Below are the code and all the weights of a small trained network. Each question names an input and a target symbol and asks about switching units off, where a switched-off unit gives its printed mean instead of its output.

import numpy as np


def w(rows, s, z=0):
    codes = np.array(rows[::2]) - 128.0
    scale = np.full(codes.shape[1], s)
    scale[-1] = z or s
    return codes * scale


def f(y):
    return y / 2 * (1 + np.tanh(0.7978845608 * (y + 0.044715 * y**3)))


def softmax(a):
    e = np.exp(a - a.max(-1, keepdims=True))
    return e / e.sum(-1, keepdims=True)


def log_softmax(a):
    a = a - a.max(-1, keepdims=True)
    return a - np.log(np.exp(a).sum(-1, keepdims=True))


def net(x, mask):
    ids = ['βγζηθμπστφ'.index(c) for c in x.split()]
    T = len(ids)
    res = E[ids] + P[:T]
    u = 0
    for l in range(2):
        r = res
        for j in range(2):
            rows = slice(3 * j, 3 * j + 3)
            q, k, v = (r @ M[l][rows].T for M in (Q, K, V))
            z = softmax(np.where(np.tri(T) > 0, q @ k.T / 3**0.5, -1e9)) @ v
            o = O[l][rows]
            res = res + np.where(mask[u + j], z, o[:, -1]) @ o[:, :-1]
        u += 2
        y = f(res @ A[l][:, :-1].T + A[l][:, -1])
        res = res + np.where(mask[u : u + 4], y, B[l][:, -1]) @ B[l][:, :-1]
        u += 4
    return log_softmax(res[-1] @ U[:, :-1].T + U[:, -1])


Q, K, V, O, A, B = {}, {}, {}, {}, {}, {}
E = w([
[103,146,93,110],'β',
[101,152,96,117],'γ',
[80,192,101,95],'ζ',
[9,104,82,138],'η',
[142,113,215,198],'θ',
[163,165,87,203],'μ',
[142,173,205,56],'π',
[146,92,44,107],'σ',
[111,109,82,128],'τ',
[28,170,208,100],'φ',
],0.015)
P = w([
[152,223,83,255],'0',
[140,139,120,136],'1',
[148,139,124,141],'2',
[148,141,132,144],'3',
[145,136,119,139],'4',
[147,139,124,140],'5',
[147,122,119,143],'6',
[147,108,128,164],'7',
[141,194,129,104],'8',
[141,214,129,93],'9',
[144,157,118,128],'10',
[140,177,130,119],'11',
[150,152,125,134],'12',
],0.0085)
Q[0] = w([
[209,140,253,233],'L0H1',
[103,227,75,195],'L0H1',
[100,111,158,113],'L0H1',
[113,149,99,5],'L0H2',
[151,130,87,129],'L0H2',
[35,140,93,155],'L0H2',
],0.014)
K[0] = w([
[132,248,159,192],'L0H1',
[95,150,7,151],'L0H1',
[110,94,143,146],'L0H1',
[138,89,91,51],'L0H2',
[174,104,111,115],'L0H2',
[63,59,138,115],'L0H2',
],0.017)
V[0] = w([
[147,135,98,110],'L0H1',
[236,168,181,80],'L0H1',
[136,114,30,169],'L0H1',
[222,100,153,96],'L0H2',
[199,149,83,44],'L0H2',
[1,46,231,111],'L0H2',
],0.0068)
O[0] = w([
[158,123,110,146,107],'L0H1',
[196,91,144,191,250],'L0H1',
[92,137,78,101,18],'L0H1',
[182,123,91,143,102],'L0H2',
[146,2,156,186,110],'L0H2',
[118,176,100,51,129],'L0H2',
],0.0084,0.002)
A[0] = w([
[129,32,130,37,19],'L0N1',
[93,172,5,149,35],'L0N2',
[69,69,75,167,22],'L0N3',
[117,102,143,2,9],'L0N4',
],0.0098,0.0014)
B[0] = w([
[236,253,171,159,110],'L0N1',
[156,24,141,178,253],'L0N2',
[89,45,142,130,134],'L0N3',
[189,94,132,166,211],'L0N4',
],0.011,0.0028)
Q[1] = w([
[98,145,166,200],'L1H1',
[129,85,176,137],'L1H1',
[79,197,176,201],'L1H1',
[72,196,107,243],'L1H2',
[104,100,96,70],'L1H2',
[131,83,248,95],'L1H2',
],0.015)
K[1] = w([
[99,165,158,146],'L1H1',
[148,173,128,132],'L1H1',
[113,127,158,138],'L1H1',
[88,175,135,200],'L1H2',
[132,150,161,49],'L1H2',
[128,94,253,135],'L1H2',
],0.021)
V[1] = w([
[176,154,5,38],'L1H1',
[214,149,150,80],'L1H1',
[77,152,37,229],'L1H1',
[22,17,105,1],'L1H2',
[183,99,240,107],'L1H2',
[65,195,201,135],'L1H2',
],0.0089)
O[1] = w([
[110,14,201,169,30],'L1H1',
[57,71,152,140,155],'L1H1',
[127,195,200,60,90],'L1H1',
[47,2,211,170,11],'L1H2',
[94,187,251,20,229],'L1H2',
[34,200,182,154,159],'L1H2',
],0.0071,0.011)
A[1] = w([
[113,111,95,58,46],'L1N1',
[230,113,152,159,253],'L1N2',
[132,110,158,78,87],'L1N3',
[250,142,150,121,60],'L1N4',
],0.014,0.0029)
B[1] = w([
[33,99,191,203,136],'L1N1',
[62,54,138,1,185],'L1N2',
[172,128,38,209,160],'L1N3',
[152,42,169,238,255],'L1N4',
],0.0098,0.015)
U = w([
[105,119,120,203,76],'β',
[144,140,95,113,212],'γ',
[103,135,90,151,254],'ζ',
[35,114,158,218,101],'η',
[149,164,91,187,110],'θ',
[169,106,51,175,132],'μ',
[151,117,250,143,154],'π',
[144,97,149,51,133],'σ',
[138,123,156,84,97],'τ',
[101,170,183,73,119],'φ',
],0.012,0.0067)

Each question gives the input, a string of symbols that net reads in full, and the target symbol t.
The units are the heads (3 rows each of Q, K, V and O) and the neurons (one row each of A and B). Each row of codes is followed by its name. A weight is (code - 128) times the scale printed after its matrix; where a second scale follows, it is the last column's (O, A, B and U).
mask holds one flag per unit, layer by layer, with each layer's heads first. A switched-off unit (its flag False) gives its mean, the last column of its rows in O or B, instead of its output. The means were averaged over made-up inputs and are rounded, as every weight is.
A unit's drop is (log p(t) with every unit on - log p(t) with that unit switched off) / (log p(t) with every unit on - log p(t) with every unit switched off).
The circuit of an input: a set's keep is (log p(t) with only the set's units on - log p(t) with every unit switched off) / (log p(t) with every unit on - log p(t) with every unit switched off). Starting from all 12 units, units are removed one at a time, each time the one whose removal leaves the highest keep (on an exact tie, the one counted first), for as long as the keep stays at least 0.8.
units of the circuit, in order: the units of the circuit, biggest drop first
unit that matters most: the unit with the biggest drop
top k neurons: the k neurons with the biggest drops, biggest first
k most important neurons of layer l: the k neurons of layer l with the biggest drops, biggest first
heads that matter: for each layer, one digit per head in row order, 1 if its drop is at least 0.15 and else 0, layers parted by /
drop of u: that unit's drop, to one decimal
input φ φ π γ, target η: 2 most important neurons of layer 0 => L0N1, L0N2
input η π φ φ π β ζ, target η: heads that matter => 10 / 01
input σ π π φ φ μ σ, target σ: unit that matters most => L0N1
input θ τ θ π σ σ μ π π η, target η: heads that matter => 10 / 00
input φ ζ π φ τ π σ θ π φ φ γ γ, target η: heads that matter => 11 / 01
input γ ζ π η π τ φ, target φ: heads that matter => 00 / 00
input σ η θ π π π β θ β φ θ, target σ: units of the circuit, in order => L0H2, L1H2, L1N2
input φ π ζ, target η: units of the circuit, in order => L1H2, L0H2
input η μ θ γ θ, target η: units of the circuit, in order => L1H2, L0N2, L0H1
input μ φ φ π π θ, target μ: units of the circuit, in order => L1H2, L0N2
input φ β θ π θ π η γ ζ ζ τ θ, target φ: top 2 neurons => L1N4, L1N3
input η γ θ, target η: top 3 neurons => L0N2, L0N3, L1N2
input σ τ μ τ π π φ γ σ θ, target σ: top 2 neurons => L1N2, L0N2
input μ τ π θ θ, target μ: top neuron => L1N4
input φ π μ θ π γ θ θ, target φ: top 3 neurons => L1N4, L0N4, L1N3
input π π π θ π π θ σ η, target η: top 3 neurons => L1N1, L0N3, L1N2
input μ θ π γ τ π σ ζ β γ σ π μ, target μ: drop of L1N2 => 0.0
input θ θ ζ θ ζ ζ θ γ θ, target θ: drop of L1N2 => 0.2
input θ β η π θ ζ π φ, target φ: drop of L1N4 => 0.5
input π θ μ φ φ γ σ π π γ φ μ, target μ: top neuron => L1N4
